B:
0: [-160 -194   -9  -28  -53  -52   90  243  320 -202   84  -32   55  186
 -137   -7  -44  -68  110   31  143  146 -162    7   99    6   79   11
   63 -133   39  104]
1: [ -90 -213  -38  -14  -81   70   65  234  294 -113   62 -104   81  145
  -95   33    2  -62  108   10  138  120 -144  -52  108  -89   92  -25
   97 -137   97  110]
2: [ -13 -233  -32  -58 -116  190   24  178  320  -38    1 -156  181   99
  -60  113  104  -16  159   13  186   94  -93  -35   78 -184  105  -63
  138 -125   58   57]
3: [-129 -147 -184  165   55  196  120  231  -95  179  102 -133  -37  158
  115  -58   38   -3  -51  -16  -79  -15 -220 -279    3  -50    9   64
  143   56  189   11]
4: [  12  169  102 -224  205 -140 -175  364   68  -39   94 -445  100 -110
   42  -17   14 -256  -52 -132   36 -149   64   80   70  107  -81  -44
 -168 -175   64   86]
5: [  14  128   94   34   68 -173  -53 -113 -111 -140   20   67 -196  -93
  -54   43  -73  -83   26  139  -63   24 -120  160   86  -19   13 -125
    1    1 -102   -6]
6: [ 132   68  285  -79  -94 -366   34 -114 -176 -371  -20   74 -152   45
   26   45   78  -91  -54  409  120 -123   99  433   49   -1  -67 -164
 -207 -286 -284 -100]
7: [   7 -123  -13  -79  273 -279   67 -100 -125   66  -32  -56  -94 -153
  242  118  -96   43  146  259  -75 -124 -140   -1  -40 -172   -6   71
   93   53 -357 -218]
8: [ -34  286    6  399 -281  405  -10  254 -438  -46  196  -21 -244  334
 -132 -251  241 -192 -453  -90 -103  -12  -68  -31  124  214  -83 -232
 -124 -113  632  255]
9: [  88 -232  -56  -54 -135  323   21   52  191  102  -78 -173  235   71
   53  184  259   92  165   91  204    3  -35   -8   -3 -287   95 -104
  187  -53  -36  -83]
10: [ -72  -88  135  -55  -43 -293   48  -45  246 -368   23  164  -95   33
 -186   69 -133  -62  178  205  116  174 -150  233  142  -32   97  -79
   24 -134 -185   47]
11: [  76    9  -32   39   53  160  -84   17  -31  131    2 -172  -32 -132
   27  106   19  -63   73  -31  -56    1 -131  -77   84 -192   61 -120
  118   17   83   36]
12: [  63  237   24   15  298 -126 -198  -69 -183  115   41 -162 -244 -377
   32   73 -216 -179   49  -80 -256  -33 -192  -51  125  -97   21 -104
   46  104   25   61]
13: [  12   37   16  111   82 -109   61  -63 -319    6   35   31 -212    4
  140   -5   12  -12  -72  218 -112 -108 -120   37    3  -46  -43  -41
    7   11  -86 -105]
14: [  -8  113  222  -49   32 -429  -26 -195   28 -398    8  218 -239  -94
 -162   68 -167 -104  107  257   21  104 -108  360  133   25   33 -145
  -64  -97 -266   -1]
15: [ 223   34  -12   35   -1  292 -198 -298   39  185 -119  -69  -48 -367
  -61  305    6    2  260  -23  -73  114 -176  -12  139 -435  182 -284
  279  130   -6   15]
16: [-108  -90  -96  -30   82  104   63  430   -4  105  110 -339  143  198
  145  -90  151  -71 -109  -44   58 -139  -35 -138  -35   73  -76   84
  -17  -86  140   -7]
17: [ -21   -4  -81  246   25   99   76 -153 -281   89   24  134 -250   -2
   53   30  -17   43  -14  146 -162   33 -253  -93   40 -132   40  -72
  169  141   28  -51]
18: [ 135  -84  -13  -38  -75  246  -27  -64    7  109  -90 -119  143   -8
   76  178  258   92  115  139  125  -55   -8   69  -26 -245   40 -143
  145    8  -97 -143]
19: [-136 -193  -27  150  -23 -178  223 -147  -43 -173   19  316 -206  160
   -8   18  -83   97  101  331   -3  119 -262   51   18  -65   63   25
  151   50 -212 -114]
20: [  -5  -75  -16  110  -44   23  109 -121 -160  -28  -17  128 -102  102
   64   54  100   86   16  257   13   -9 -132   70  -23 -101   15  -67
  107   44 -130 -135]
21: [ -10   23  188 -180  163 -497  -15  -99   88 -308  -10   57 -107 -125
  -32   92 -152  -79  160  258   52    5  -62  308   66   -4    4  -43
  -63 -103 -384  -85]
22: [ -79  -74    6    8  -12  -33   40  106  118 -121   49  -18  -17   86
  -68   17   -6  -47   62   69   59   75 -137   35   76  -17   51  -37
   58  -58    1   38]
23: [ -97 -274  -94  211  -80   19  207 -140    3  -54    4  257 -180  119
  -11   70  -75  111  147  247  -24  166 -316  -93   63 -211  133   -8
  255   62  -86  -47]
24: [  65    1    1   34   85    2  -12   20 -168   79   15 -140  -96  -76
  128   53   22  -53   -5   95  -66  -95  -92  -29   30 -134   -9  -67
   39  -29  -19  -39]
25: [  12   87   -8  -85  177   16 -106  309  -49  109   86 -393   50  -69
  104  -21   37 -174  -72 -115  -37 -149  -20  -71   36   20  -58  -23
  -59  -81  130   53]
26: [  35 -361 -111    0  156  -70   79 -234  176  128  -96   32 -100 -264
  106  280 -248   92  407  178  -78  132 -348 -191   88 -495  217   17
  364  104 -274  -89]
27: [  36 -103  -68  190   -1  100   82 -136 -219  108   -9   58 -191  -19
  103   79    5   50   38  183 -112    2 -220 -103   33 -228   63  -69
  175   71  -12  -64]
28: [  81   26  140 -336  178 -218 -110  344  102  -64   28 -485  195  -85
  154   49   88 -191    5   30  146 -242  152  151   13   10  -92   -9
 -192 -274 -128  -35]
29: [ -75 -179  -21  -20  -70   77   37  226  291 -102   59 -123   73  105
 -102   44  -10  -79  110  -21  119  125 -143  -49  121  -92   99  -42
   92 -135  105  128]
30: [  64  442  172   24 -141  232 -265  521 -138 -133  209 -447  -13  107
 -179 -195  209 -424 -400 -317   24 -105  149  117  194  290 -121 -273
 -334 -334  624  377]
31: [   2  -13  -71   33   27  238  -24  338  -73  158   89 -357   70   86
  102  -37  153 -115 -119 -107   -5 -116  -43 -159   32  -30  -35  -39
    3  -90  267   73]
32: [-130   50   61  184 -297  167   40  322   94 -306  173   25  -73  356
 -287 -158  103 -188 -184  -61  118  164  -94   79  180  188   25 -157
  -85 -232  425  295]
33: [-148 -290  -93  128  -38  -54  307   26 -125  -49   27  155  -47  329
  161  -30  121  167   -7  356   69  -44 -160  -24  -97  -33  -22  107
  116   21 -187 -214]
34: [  37   19    4 -123  147    7  -81  266  -18   88   47 -378   92  -52
  133   26   77 -131  -24  -39   13 -162    6  -33   22  -34  -47  -21
  -47 -110   44    2]
35: [  80  -31   76  -79  286 -402  -12 -320 -130  -18  -75   64 -230 -336
  157  200 -228   14  231  303 -142  -53 -187  113   28 -247   45  -20
  104   78 -457 -195]
36: [-253 -236  -73  -54  -47    5  125  292  435 -193   86   -7  190  290
 -165  -18   45   12  143   19  225  179 -158    5   39   71   75   65
  123  -47    0   45]
37: [-175  222  182  117 -113 -301  116  140 -237 -465  166  223 -213  386
 -144 -239  110 -118 -301  250   77  -23    8  367   31  425 -155  -76
 -266 -167   12   14]
38: [   4  126   98 -150  101  -95  -92  312  -13  -72   81 -334   76   19
   49  -40  102 -182 -103  -25   70 -159   77  114   29  118  -98  -49
 -164 -178   47   31]
39: [ -63 -145    6   56  -66    1   27   19  233 -156   34   55  -78   10
 -165   87 -121  -56  173   53   45  204 -236   -8  159 -147  144  -85
  147  -63   36  126]
40: [ 206  -99   57 -104  157 -138  -17 -137 -190  117  -93 -201  -65 -241
  280  199    7   -5  121  259  -47 -206  -28   33   -6 -331    6  -64
   49  -73 -286 -188]
41: [-199  204  162  362 -384  -46  139   69 -186 -562  199  446 -365  500
 -391 -268   73 -140 -319  181   54  220 -134  305  172  375  -30 -207
 -178 -179  314  232]
42: [   8 -197   46  -65 -144   30   77  -46  227 -163  -59   68  117  125
  -67  146  146   87  185  230  229   89  -56  180   24 -162   87  -98
  126  -76 -191  -95]
43: [-93 115 -19 -26 137 -31 -36 125 -39  -9  65 -87  14  45  -2 -29  79 -37
 -29  12   4 -42 -68  71 -14 123 -59 -20   7  78 -28 -57]
44: [  -8   55   64  -41   77 -116   -9  124  -82  -73   50 -126  -36   21
   46   -6   44  -93  -43   94   14  -92  -31   94   31   39  -48  -45
  -62  -89  -45  -27]
45: [ -19  125   78 -177  178 -150 -109  312   17  -46   82 -348   78  -34
   65  -30   48 -184  -56  -43   42 -154   49   92   29  116  -93  -16
 -140 -141    6   19]
46: [  -3  150  146 -100  100 -273  -31   75 -120 -185   49  -75  -58   16
   33  -23   56 -107  -70  171   39 -126   39  258    6  128 -102  -65
 -153 -108 -156  -76]
47: [-104 -251  -56   18  -68   57  112  184  235  -85   46  -48   62  160
  -44   37    8   -7  114   67  118  108 -175  -68   74 -106   87    5
  126 -101   32   53]
48: [ -22  213   78  189  -83   39   -7  102 -292 -129  123   15 -219  148
  -68 -126   82 -146 -240   49  -68  -32  -71   90   91  143  -59 -149
 -111  -90  233  103]
49: [ 111  -68   71  -16  -31  -13   44  106 -180   -7    7 -195  -35   45
  175   40  129  -69  -75  192   42 -181   20   50   19 -129  -38  -75
  -67 -202  -22  -53]
50: [   2  164   58  114  140 -188  -49 -159 -237  -69   43   95 -321 -165
  -17   23 -165  -98   -2  111 -187   24 -203   62  105  -35   17 -111
   29   61  -44   15]
51: [  13 -165  -64    3  -60  176  144   24 -131   96  -51  -54  156  233
  205   63  354  176  -10  277  150 -158   21   66 -152  -94  -58  -10
   93   28 -176 -275]
52: [ 225  193   86   97   90    1 -160 -228 -333   97  -35  -86 -286 -341
   77  140  -80 -127    6   79 -214  -76 -121   29  124 -253   40 -235
   40    5   16   23]
53: [ -92 -132  -16  159  -74  -63  145 -165   -5 -155    9  290 -183  113
  -85   50  -49   76  111  251    2  156 -250   63   58  -92   91  -53
  167   60 -121  -52]
54: [ 242  266  124   40  129  -36 -248 -239 -247   62  -32 -122 -292 -454
    2  170 -145 -190   51   -4 -223  -35 -124   61  180 -252   63 -270
   29   -1   35   86]
55: [ -27  117   27   92  102 -109  -22 -153 -159  -57   18  119 -210  -84
  -34   40  -62  -20   31  131 -107   36 -178   95   51  -22   11  -93
   75  113  -94  -46]
56: [   2  -34  116 -148   49 -204  -47   76  201 -194   17 -104    6  -70
  -68   89  -70 -117  132   82   92   33  -61  155  110  -62   45  -73
  -19 -153 -119   41]
57: [ -20  102   73  -11  102 -169   -6   85 -167  -90   62  -75 -104   21
   56  -37   29  -95  -84  118  -23 -101  -39  117   20   83  -72  -40
  -87  -59  -56  -46]
58: [ -39   94   65  149 -127   49    0   99  -74 -181  104   37 -164  131
 -148  -65   30 -134 -106   30   -8   82 -115   76  132   69   12 -153
  -35 -115  209  150]
59: [  99 -201  -85    8   79  119   49   81 -111  227  -24 -270   15  -67
  254  112   60    7   65  104  -31 -143 -106 -185    0 -290   32   -3
  121  -53  -21  -83]
60: [  -9  164  231 -136   71 -418  -53  -23    4 -363   33   47 -111  -27
  -91   16  -47 -139    9  211   75  -22   14  384   71  131  -52 -111
 -170 -148 -239  -26]
61: [ -56 -189 -236  252    0  348  157   21 -235  298   20  -19  -57  147
  181   14  150  137  -20   97 -100  -30 -241 -286  -56 -184   32   25
  265  179  108 -118]
62: [  56  182  104   58  113 -200  -47 -178 -295  -78    8   75 -253 -128
   44   43  -38  -59  -34  199 -120  -63 -102  170   42  -13  -33 -123
  -24   34 -140  -77]
63: [-193 -381 -179   87 -125  231  220  238  270    2   55   -9  157  334
  -24    6  116  106  112   69  164  132 -207 -175    4  -96   98   75
  225   -9   76   -2]
64: [  18  -64  -41  132  -21   93   84  -94 -206   61  -12   62 -100   69
   98   52  114   78    0  214  -29  -35 -133    5  -18 -133    9  -66
  121   58  -68 -123]
65: [ -65   87  -43  191  164 -113   19 -111 -262   30   67  107 -321  -97
   27  -11 -164  -57  -10   92 -234   30 -277  -71   73  -33   17  -32
  101  134   -3   -6]
66: [   1 -149  -71  141  -80  164  102  -60  -74   49  -14   63  -63   92
   47   77   96   79   58  168   14   37 -170  -52   14 -188   66  -67
  177   43  -14  -74]
67: [ -54  318  109  221 -263  231  -55  395 -245 -217  221 -123 -121  355
 -189 -265  246 -271 -437 -121   30  -30   46  125  134  343 -125 -217
 -259 -247  568  287]
68: [ -49 -131   19  -19   10  -97   59   58  109 -122   26  -15  -32   44
  -24   57  -39  -35  106  129   62   52 -135   46   72  -83   55  -28
   60  -86  -84    5]
69: [-137 -248  -52  -93  -67   81   81  213  413 -119   20  -76  231  198
 -103   71   96   39  184   44  240  129 -110   22   30  -48   84   11
  136  -64  -42    3]
70: [ -42 -160 -151  255  -40  207  130 -182 -135  134  -18  178 -162   58
   36   85   27  139   95  170  -92  106 -300 -149   19 -232  103  -52
  295  187   -6  -87]
71: [ -65 -154  -12   39  -67   16   83  120  121 -111   49  -18  -13  124
  -53   21   11  -33   66   95   79   79 -148   -7   78  -75   64  -37
   76  -98   30   46]

[-219   68  381   16 -269  173 -146  249   98  123 -152  -48 -205 -254
  104  -26 -217 -300  -65 -335  118   58   -9 -148 -265] => 4
[ -27  -35   -8   -4 -131  -13  317   -8   32   28   39  -78   26  234
 -206  155  -96 -114 -216  194 -321   42 -201  -14  216] => 58
[ 353 -201 -171 -154  -14  -56  143  -55 -239   65  -26   10  -11   85
  120  110  -74   21  218    4   45   13   24  -20   90] => 64
[-337 -307  220  156   82  -66 -318  168   66 -222 -171  239  120 -268
 -283   21 -135  105  257 -112  436  193   77  105 -295] => 9
[-164 -329  193   34  257  -10 -373   95  -32 -156 -263  162  -41 -245
 -320    8  -66  106  373  -14  364  346  187  300 -183] => 26
[ -53 -190  146   50  496  207 -201   93   47 -175 -432  308 -311 -186
 -259 -571  -24  -20  232   21  315  247  481  430   83] => 54
[-287  -35  -70  -74   26  -13  162   58   64  -26  -65 -166   67  222
 -397  250 -279  -65 -166  252 -370  168 -373  176   72] => 39
[-243 -219  267  201 -104  -52 -269  205   49 -221 -118  229  161 -322
 -249   66   -3   62  232  -84  536  183   69   34 -256] => 71
[ 270 -210  238   53  -63    8   25  -45  -70   17  -58  141 -126  -86
  -55  -26  194  -40  135   12  155  155  303   -2  163] => 65
[-303  -10  190   75 -154   45 -233  281   42 -157 -167   13   99 -280
 -331  184  -76  -29  132   27  355  273 -178  158 -238] => 42
[ -10 -172   89  159 -174  -65  143   64   33  -97   31  208  127  -19
  -10  -26  -46  -27   -8  -82  189  -92   49 -204    2] => 67
[-276 -148  179   47 -161  -44 -223  201   11  -84  -96   17  120 -220
 -183  254 -175   -5  156 -110  274  177 -166    2 -307] => 32
[ 277  -16 -441 -118 -145 -108  492  -37 -197  -50   93  -86  243  340
 -111  260  -68   45  -43  341 -179  -66 -355    9  304] => 19
[-269  150  289  184 -384  125  148  259  200  -22  -34   55  -13 -113
  -17  -88 -124 -289 -293 -152   80  -90 -116 -246  -83] => 28
[ 320 -327  -61 -115  118  -66  -23  -80 -227   27  -89  102  -58   -8
   57   44  -25   83  342  -45  152  110  193   53   39] => 27
[   8   34  332   55 -148  164 -115  161   20   -2 -177   13 -184 -245
 -175  -25  119 -159   59   20  215  265  120  120   16] => 5
[-138 -260  -73   -7 -241 -257  215  -44  -29    6  197  -92  320  242
 -161  554 -250   47  -75   71 -266  -19 -411 -206  -57] => 63
[ 124 -170  147   78  -85   -4  191  -36    9   13    2  115  -56   65
  -48  -40   35  -83  -51   13  -42   19  139  -94  169] => 24
[ 522  -52 -294 -174 -513 -198  630 -160 -265  216  336 -233  209  416
  211  566  -20  -64 -146  161 -419 -177 -397 -382  315] => 33
[ 328 -292  -80   14   61 -112  314 -187  -94  -34   49  152   32  231
 -107   11   94   69   42  198 -114   13  159   -5  349] => 17
[-170  302   31  120 -229  200  167  325  106 -184 -170   26   42 -109
 -300 -132   11 -178 -175  216  225   89 -209  139  100] => 21
[-519 -243  234  294    1  -83 -216  220  197 -339 -124  295  268 -225
 -435   11 -123   96   84  -16  434  135  -35   65 -266] => 29
[ 250   15 -150 -105   28   78  428  -72  -61   69  -41  -63 -128  302
 -108  -59  -32 -136 -166  266 -357   27  -45  102  417] => 50
[-445  -39  -44  121 -277 -133  124  204  111 -178   62  -26  383   68
 -344  364 -280    1 -154  107    6    9 -515  -85 -161] => 36
[  30 -335  308    7 -140  -76 -133   -6  -43  139   -2   83  -79 -130
  181  138 -146  -76  157 -357   95   30  158 -256 -223] => 31
[ 271  406 -313 -241 -315  211  410  199 -181  126  -87 -291  -89  145
   85   77 -118 -265 -155  185 -161  -25 -399   51  226] => 6
[ 210   53  134  -64 -317   90  113   91  -92  156  -33  -84 -131  -70
  148  102   -2 -203   -8 -102   34   41  -30 -139   29] => 57
[  71 -185  252   68 -479 -142  264  -62   25  193  245  -46   71  114
  172  344  -88 -174 -209 -197 -245 -136 -116 -501   -6] => 16
[ 164 -400  148   98   37 -158   53 -141  -51  -87   31  191   70   41
 -244  134  155  126  161  145   70  175  211   27  170] => 70
[ 284  -84   97 -118 -183   39   39   26 -161  161  -44  -59 -147  -59
  161  128  -17 -125  134 -112   47   81   60  -87   17] => 48
[  59   20  -35  125 -281  -32   96  188  -68 -220  -25  107  262 -130
 -253  158  145   49  105  209  417  108 -151   48   50] => 41
